Below is a small trained network, with its code and all its weights. Each question gives an input and a class and asks what happens when units are switched off, that is, made to give their printed mean instead of their output.

import numpy as np


def w(rows, s, z=0):
    codes = np.array(rows[::2]) - 128.0
    scale = np.full(codes.shape[1], s)
    scale[-1] = z or s
    return codes * scale


def f(y):
    return np.maximum(y, 0)


def log_softmax(a):
    a = a - a.max(-1, keepdims=True)
    return a - np.log(np.exp(a).sum(-1, keepdims=True))


def net(x, mask):
    res = np.array(x, float).reshape(1, 8) / 4 @ E
    y = f(res @ A[0][:, :-1].T + A[0][:, -1])
    res = res + np.where(mask, y, B[0][:, -1]) @ B[0][:, :-1]
    return log_softmax(res[-1] @ U[:, :-1].T + U[:, -1])


A, B = {}, {}
E = w([
[143,118,113,167,122,123],'x0',
[28,101,102,100,33,129],'x1',
[147,254,48,179,96,37],'x2',
[144,127,120,160,116,131],'x3',
[168,175,148,113,78,170],'x4',
[41,160,232,171,149,121],'x5',
[108,114,125,118,149,116],'x6',
[174,53,185,82,97,8],'x7',
],0.0077)
A[0] = w([
[166,115,154,132,187,139,124],'neuron 1',
[97,90,198,190,136,155,2],'neuron 2',
[147,62,84,51,142,181,89],'neuron 3',
[177,138,207,88,114,198,102],'neuron 4',
[182,83,133,137,76,104,81],'neuron 5',
[143,207,102,76,132,101,25],'neuron 6',
[33,87,73,108,135,107,175],'neuron 7',
[112,141,156,197,106,81,53],'neuron 8',
[137,36,126,116,172,192,109],'neuron 9',
[82,116,92,177,187,142,93],'neuron 10',
[118,141,80,135,151,81,79],'neuron 11',
[114,112,68,129,171,173,103],'neuron 12',
[48,44,111,175,41,123,155],'neuron 13',
[123,74,125,145,111,72,83],'neuron 14',
[172,107,47,52,129,149,10],'neuron 15',
[113,202,112,67,93,143,178],'neuron 16',
[151,64,50,136,130,137,29],'neuron 17',
[141,139,71,108,127,224,158],'neuron 18',
[162,88,55,98,130,142,34],'neuron 19',
[65,79,65,108,23,125,166],'neuron 20',
[119,120,143,92,57,107,173],'neuron 21',
[135,97,158,93,146,190,9],'neuron 22',
[210,132,184,144,136,102,177],'neuron 23',
[157,118,189,137,135,84,110],'neuron 24',
[67,119,145,187,112,128,9],'neuron 25',
[183,94,144,94,161,72,149],'neuron 26',
[145,103,125,46,135,60,133],'neuron 27',
[119,118,197,127,169,126,37],'neuron 28',
[108,174,89,142,166,82,22],'neuron 29',
[184,82,56,101,118,137,16],'neuron 30',
[125,146,54,162,143,120,12],'neuron 31',
[121,77,176,115,128,87,153],'neuron 32',
[148,69,130,153,143,163,81],'neuron 33',
[161,170,101,116,242,75,145],'neuron 34',
[138,147,110,158,178,166,153],'neuron 35',
[120,29,137,152,104,171,22],'neuron 36',
[171,116,155,98,64,95,105],'neuron 37',
[86,136,201,201,138,112,75],'neuron 38',
[126,112,140,66,130,191,170],'neuron 39',
[142,196,129,75,114,218,127],'neuron 40',
[143,110,122,116,250,113,157],'neuron 41',
[109,169,91,114,98,86,27],'neuron 42',
[108,89,119,108,103,161,190],'neuron 43',
[192,86,159,162,86,95,99],'neuron 44',
[165,130,124,145,190,139,59],'neuron 45',
[106,132,85,180,165,165,151],'neuron 46',
],0.011,0.0034)
B[0] = w([
[215,167,31,95,143,156,204],'neuron 1',
[122,217,167,93,92,65,197],'neuron 2',
[152,183,188,163,136,73,225],'neuron 3',
[177,153,77,131,168,60,214],'neuron 4',
[76,102,127,159,89,132,195],'neuron 5',
[163,168,136,134,76,27,180],'neuron 6',
[199,126,44,164,185,140,219],'neuron 7',
[135,143,193,106,164,90,188],'neuron 8',
[168,171,150,187,37,3,252],'neuron 9',
[48,57,105,157,74,114,188],'neuron 10',
[166,146,165,164,31,64,177],'neuron 11',
[59,61,85,151,91,107,187],'neuron 12',
[224,181,63,125,166,168,250],'neuron 13',
[56,93,82,93,128,99,194],'neuron 14',
[64,245,217,52,199,166,195],'neuron 15',
[139,113,89,145,173,89,199],'neuron 16',
[86,174,226,41,194,157,180],'neuron 17',
[36,43,114,169,168,95,222],'neuron 18',
[76,227,249,9,223,149,184],'neuron 19',
[208,152,64,142,200,221,254],'neuron 20',
[142,85,87,132,225,182,208],'neuron 21',
[121,165,115,130,45,66,194],'neuron 22',
[136,100,53,169,203,200,235],'neuron 23',
[69,85,122,116,119,178,207],'neuron 24',
[110,151,136,65,176,143,173],'neuron 25',
[91,54,108,139,136,146,240],'neuron 26',
[54,50,86,184,56,123,227],'neuron 27',
[165,181,145,74,122,106,192],'neuron 28',
[120,108,138,65,75,14,184],'neuron 29',
[15,226,239,58,233,133,195],'neuron 30',
[90,138,146,147,66,78,176],'neuron 31',
[54,99,105,136,157,135,232],'neuron 32',
[183,186,167,196,42,30,186],'neuron 33',
[192,159,107,136,160,134,240],'neuron 34',
[88,41,81,141,126,217,198],'neuron 35',
[170,193,134,114,31,61,206],'neuron 36',
[35,51,69,137,122,115,205],'neuron 37',
[58,236,179,24,204,147,216],'neuron 38',
[143,83,147,199,113,67,216],'neuron 39',
[46,50,63,136,147,86,208],'neuron 40',
[195,124,27,132,176,174,238],'neuron 41',
[178,198,162,185,28,65,181],'neuron 42',
[207,127,87,157,170,92,201],'neuron 43',
[45,71,84,136,130,106,209],'neuron 44',
[150,128,122,90,125,200,183],'neuron 45',
[60,52,110,152,121,91,204],'neuron 46',
],0.0053,0.0072)
U = w([
[180,173,140,165,60,24,50],'0',
[29,230,237,24,189,207,132],'1',
[134,111,92,168,151,155,225],'2',
[35,39,87,178,105,181,2],'3',
[238,143,59,159,169,254,80],'4',
[124,127,118,164,140,151,213],'5',
],0.0074,0.0049)

Each question gives the input, the list of numbers given to net, and the class t.
The units are the neurons (one row each of A and B). Each row of codes is followed by its name. A weight is (code - 128) times the scale printed after its matrix; where a second scale follows, it is the last column's (A, B and U).
mask holds one flag per neuron, in row order. A switched-off neuron (its flag False) gives its mean, the last column of its row in B, instead of its output. The means were averaged over made-up inputs and are rounded, as every weight is.
A unit's drop is (log p(t) with every unit on - log p(t) with that unit switched off) / (log p(t) with every unit on - log p(t) with every unit switched off).
The circuit of an input: a set's keep is (log p(t) with only the set's units on - log p(t) with every unit switched off) / (log p(t) with every unit on - log p(t) with every unit switched off). Starting from the 12 units with the biggest drops (on a tie, the unit counted first), units are removed one at a time, each time the one whose removal leaves the highest keep (on an exact tie, the one counted first), for as long as the keep stays at least 0.8.
units of the circuit, in order: the units of the circuit, biggest drop first
most important unit: the unit with the biggest drop
k most important neurons: the k neurons with the biggest drops, biggest first
drop when u is switched off: that unit's drop, to one decimal
input [8,5,2,-1,-1,-4,1,2], class 4: units of the circuit, in order : neuron 20; neuron 13
input [2,-5,-3,8,6,7,-2,8], class 3: units of the circuit, in order : neuron 44; neuron 24
input [-3,-7,-4,-7,-6,6,7,-2], class 4: most important unit : neuron 41
input [5,8,-3,-8,-3,5,-6,5], class 4: 2 most important neurons : neuron 13; neuron 20
input [1,-5,2,2,-3,6,1,-7], class 3: units of the circuit, in order : neuron 10; neuron 35
input [7,8,0,5,0,2,5,-6], class 4: units of the circuit, in order : neuron 13; neuron 20
input [3,-8,5,8,-7,6,-6,-1], class 4: units of the circuit, in order : neuron 34; neuron 41
input [-3,-1,1,4,4,6,-7,5], class 1: units of the circuit, in order : neuron 38; neuron 9
input [-8,-6,1,3,-1,-7,2,2], class 1: units of the circuit, in order : neuron 30; neuron 15
input [-1,8,5,1,5,2,1,8], class 3: 2 most important neurons : neuron 37; neuron 27
input [7,-5,-7,3,-7,-2,4,4], class 0: 3 most important neurons : neuron 9; neuron 33; neuron 36
input [-6,7,-4,-3,3,0,6,1], class 4: 2 most important neurons : neuron 20; neuron 13
input [-4,8,-3,3,4,-5,2,2], class 4: 2 most important neurons : neuron 20; neuron 13
input [3,-4,-1,1,2,-6,-1,4], class 1: most important unit : neuron 30
input [4,6,2,4,0,-6,2,0], class 1: drop when neuron 15 is switched off : 0.2
input [-6,-8,5,4,8,-4,-7,6], class 2: drop when neuron 6 is switched off : 0.1
input [5,-1,-6,1,1,2,-4,8], class 3: drop when neuron 36 is switched off : -0.1
